Below are the code and all the weights of a small trained network. Each question names an input and a class and asks about switching units off, where a switched-off unit gives its printed mean instead of its output.

import numpy as np


def w(rows, s, z=0):
    codes = np.array(rows[::2]) - 128.0
    scale = np.full(codes.shape[1], s)
    scale[-1] = z or s
    return codes * scale


def f(y):
    return y / 2 * (1 + np.tanh(0.7978845608 * (y + 0.044715 * y**3)))


def log_softmax(a):
    a = a - a.max(-1, keepdims=True)
    return a - np.log(np.exp(a).sum(-1, keepdims=True))


def net(x, mask):
    res = np.array(x, float).reshape(1, 7) / 4 @ E
    y = f(res @ A[0][:, :-1].T + A[0][:, -1])
    res = res + np.where(mask, y, B[0][:, -1]) @ B[0][:, :-1]
    return log_softmax(res[-1] @ U[:, :-1].T + U[:, -1])


A, B = {}, {}
E = w([
[101,124,127,149,129,83,168],'x0',
[107,110,162,172,160,104,120],'x1',
[139,117,151,111,137,147,81],'x2',
[239,210,174,34,247,111,254],'x3',
[159,111,129,142,118,110,137],'x4',
[106,155,98,93,110,136,151],'x5',
[174,207,19,135,185,38,2],'x6',
],0.0093)
A[0] = w([
[102,60,197,115,91,200,202,91],'N1',
[141,98,100,85,95,158,155,5],'N2',
[115,120,97,50,114,96,151,147],'N3',
[188,177,190,79,189,115,177,163],'N4',
[70,94,122,145,56,111,89,109],'N5',
[79,129,159,148,39,134,73,157],'N6',
[110,78,162,137,107,194,194,92],'N7',
[236,110,127,114,103,151,136,159],'N8',
[134,95,152,132,114,181,153,57],'N9',
[173,166,159,107,226,148,220,121],'N10',
[119,66,98,159,82,157,113,135],'N11',
[168,83,134,83,79,108,133,16],'N12',
[124,97,63,209,22,162,114,130],'N13',
[85,97,180,130,131,160,176,48],'N14',
[133,133,166,103,108,191,113,26],'N15',
[161,117,155,181,136,156,127,75],'N16',
[143,169,11,149,207,58,64,42],'N17',
],0.011,0.0028)
B[0] = w([
[234,81,33,55,149,3,139,230],'N1',
[178,202,130,101,146,154,99,142],'N2',
[72,204,62,158,120,94,165,149],'N3',
[51,210,224,212,37,236,221,241],'N4',
[91,190,166,151,23,175,219,202],'N5',
[127,194,209,171,66,129,114,205],'N6',
[177,73,32,72,204,1,125,202],'N7',
[163,131,144,146,98,131,155,166],'N8',
[193,81,109,91,116,96,83,165],'N9',
[71,173,180,185,70,109,224,245],'N10',
[97,157,147,190,104,165,113,186],'N11',
[116,170,93,35,128,202,135,132],'N12',
[66,189,173,157,89,190,156,219],'N13',
[166,105,107,6,110,87,115,179],'N14',
[104,146,53,138,153,142,163,150],'N15',
[119,170,84,150,132,80,167,135],'N16',
[183,41,63,19,230,29,49,254],'N17',
],0.0065,0.016)
U = w([
[54,220,222,195,118,217,171,246],'0',
[216,94,1,38,240,73,102,10],'1',
],0.01,0.0014)

Each question gives the input, the list of numbers given to net, and the class t.
The units are the neurons (one row each of A and B). Each row of codes is followed by its name. A weight is (code - 128) times the scale printed after its matrix; where a second scale follows, it is the last column's (A, B and U).
mask holds one flag per neuron, in row order. A switched-off neuron (its flag False) gives its mean, the last column of its row in B, instead of its output. The means were averaged over made-up inputs and are rounded, as every weight is.
A unit's drop is (log p(t) with every unit on - log p(t) with that unit switched off) / (log p(t) with every unit on - log p(t) with every unit switched off).
most important unit: the unit with the biggest drop
top k neurons: the k neurons with the biggest drops, biggest first
drop of u: that unit's drop, to one decimal
input [-4,3,-6,-4,1,8,-5], class 1: top 4 neurons : [N1, N4, N7, N10]
input [-2,8,0,8,6,-2,7], class 0: top 2 neurons : [N4, N10]
input [-2,-5,-8,-7,-1,1,7], class 0: top 3 neurons : [N13, N5, N1]
input [-6,1,0,6,-6,6,-7], class 1: most important unit : N1
input [4,1,-3,8,-5,-2,8], class 0: top 3 neurons : [N4, N10, N1]
input [-7,-1,-7,-1,8,-7,-2], class 1: top 3 neurons : [N4, N10, N5]
input [5,-3,-8,7,-4,-6,-8], class 1: top 4 neurons : [N1, N7, N14, N13]
input [-3,7,-5,7,-4,6,-8], class 1: top 3 neurons : [N1, N7, N14]
input [8,-3,-1,-4,5,-2,-6], class 1: drop of N1 : 0.5
input [8,-4,4,7,3,0,6], class 0: drop of N4 : 1.3
